Below is a small trained network, with its code and all its weights. Each question gives an input and a class and asks what happens when units are switched off, that is, made to give their printed mean instead of their output.

import numpy as np


def w(rows, s, z=0):
    codes = np.array(rows[::2]) - 128.0
    scale = np.full(codes.shape[1], s)
    scale[-1] = z or s
    return codes * scale


def f(y):
    return np.maximum(y, 0)


def log_softmax(a):
    a = a - a.max(-1, keepdims=True)
    return a - np.log(np.exp(a).sum(-1, keepdims=True))


def net(x, mask):
    res = np.array(x, float).reshape(1, 7) / 4 @ E
    y = f(res @ A[0][:, :-1].T + A[0][:, -1])
    res = res + np.where(mask, y, B[0][:, -1]) @ B[0][:, :-1]
    return log_softmax(res[-1] @ U[:, :-1].T + U[:, -1])


A, B = {}, {}
E = w([
[122,141,13,98,140,95,126],'x0',
[147,130,161,178,37,75,72],'x1',
[113,199,126,68,108,209,48],'x2',
[192,88,139,47,59,197,169],'x3',
[54,20,101,151,79,181,169],'x4',
[184,232,202,158,152,194,150],'x5',
[191,8,103,254,89,147,82],'x6',
],0.0096)
A[0] = w([
[110,237,131,19,222,119,121,148],'N0',
[116,120,113,136,174,124,109,6],'N1',
[144,193,200,222,176,89,133,136],'N2',
[111,242,108,57,174,113,147,100],'N3',
[69,171,163,102,153,157,166,29],'N4',
[153,110,134,180,191,131,93,114],'N5',
[137,182,184,211,175,95,130,126],'N6',
[117,86,105,133,138,117,161,2],'N7',
[56,150,193,87,174,209,155,117],'N8',
[191,121,209,155,127,89,191,76],'N9',
[101,125,166,96,91,37,141,89],'N10',
[77,49,53,119,200,89,196,138],'N11',
[92,150,151,117,130,198,169,109],'N12',
[191,145,68,144,168,250,137,112],'N13',
[164,86,158,75,203,103,55,149],'N14',
[49,136,71,131,129,145,48,60],'N15',
[110,103,133,66,83,89,131,34],'N16',
[136,117,134,135,148,139,116,84],'N17',
[129,208,119,56,195,111,141,113],'N18',
[127,179,132,178,92,132,78,93],'N19',
],0.012,0.0053)
B[0] = w([
[162,216,131,54,1,79,174,250],'N0',
[113,126,121,137,126,114,99,136],'N1',
[63,127,59,149,191,91,97,198],'N2',
[133,183,105,110,66,94,143,222],'N3',
[157,90,160,120,88,146,154,171],'N4',
[138,109,184,126,123,141,128,160],'N5',
[79,121,92,115,142,79,99,187],'N6',
[94,144,122,123,148,100,151,150],'N7',
[169,74,192,164,99,216,158,197],'N8',
[122,131,86,155,165,105,82,170],'N9',
[180,124,147,149,106,158,123,157],'N10',
[27,111,75,161,198,114,76,218],'N11',
[156,97,136,155,144,167,137,170],'N12',
[164,72,197,147,122,185,135,182],'N13',
[145,103,181,131,136,188,140,155],'N14',
[84,109,89,155,139,107,136,170],'N15',
[149,139,144,107,96,117,137,151],'N16',
[140,120,141,104,146,107,142,132],'N17',
[134,163,124,94,72,88,137,211],'N18',
[124,136,117,151,181,108,112,162],'N19',
],0.012,0.021)
U = w([
[58,62,88,117,251,153,53,199],'0',
[200,103,167,55,108,176,156,172],'1',
[103,140,87,53,105,83,130,1],'2',
],0.011,0.0054)

Each question gives the input, the list of numbers given to net, and the class t.
The units are the neurons (one row each of A and B). Each row of codes is followed by its name. A weight is (code - 128) times the scale printed after its matrix; where a second scale follows, it is the last column's (A, B and U).
mask holds one flag per neuron, in row order. A switched-off neuron (its flag False) gives its mean, the last column of its row in B, instead of its output. The means were averaged over made-up inputs and are rounded, as every weight is.
A unit's drop is (log p(t) with every unit on - log p(t) with that unit switched off) / (log p(t) with every unit on - log p(t) with every unit switched off).
most important unit: the unit with the biggest drop
top k neurons: the k neurons with the biggest drops, biggest first
drop when u is switched off: that unit's drop, to one decimal
input [8,-8,6,1,8,7,8], class 0: top 3 neurons	[N0, N3, N18]
input [0,-7,8,2,4,-7,-6], class 1: most important unit	N8
input [1,3,-7,1,0,7,-3], class 0: top 3 neurons	[N0, N2, N9]
input [6,-8,7,-4,-7,3,7], class 1: top 2 neurons	[N13, N11]
input [6,7,-2,7,7,2,5], class 1: top 3 neurons	[N11, N2, N6]
input [-2,1,-3,3,5,1,-3], class 1: top 2 neurons	[N2, N11]
input [8,-1,3,-4,6,6,-3], class 1: top 2 neurons	[N2, N8]
input [-6,-6,3,0,-3,3,8], class 0: drop when N0 is switched off	1.0
input [7,8,-2,0,-3,-6,8], class 0: drop when N0 is switched off	0.5
input [5,-8,-8,3,1,-5,-3], class 0: drop when N11 is switched off	1.4
input [-2,-1,0,3,7,2,0], class 1: drop when N11 is switched off	0.7
input [-8,5,6,6,-5,-7,2], class 1: top 2 neurons	[N11, N2]
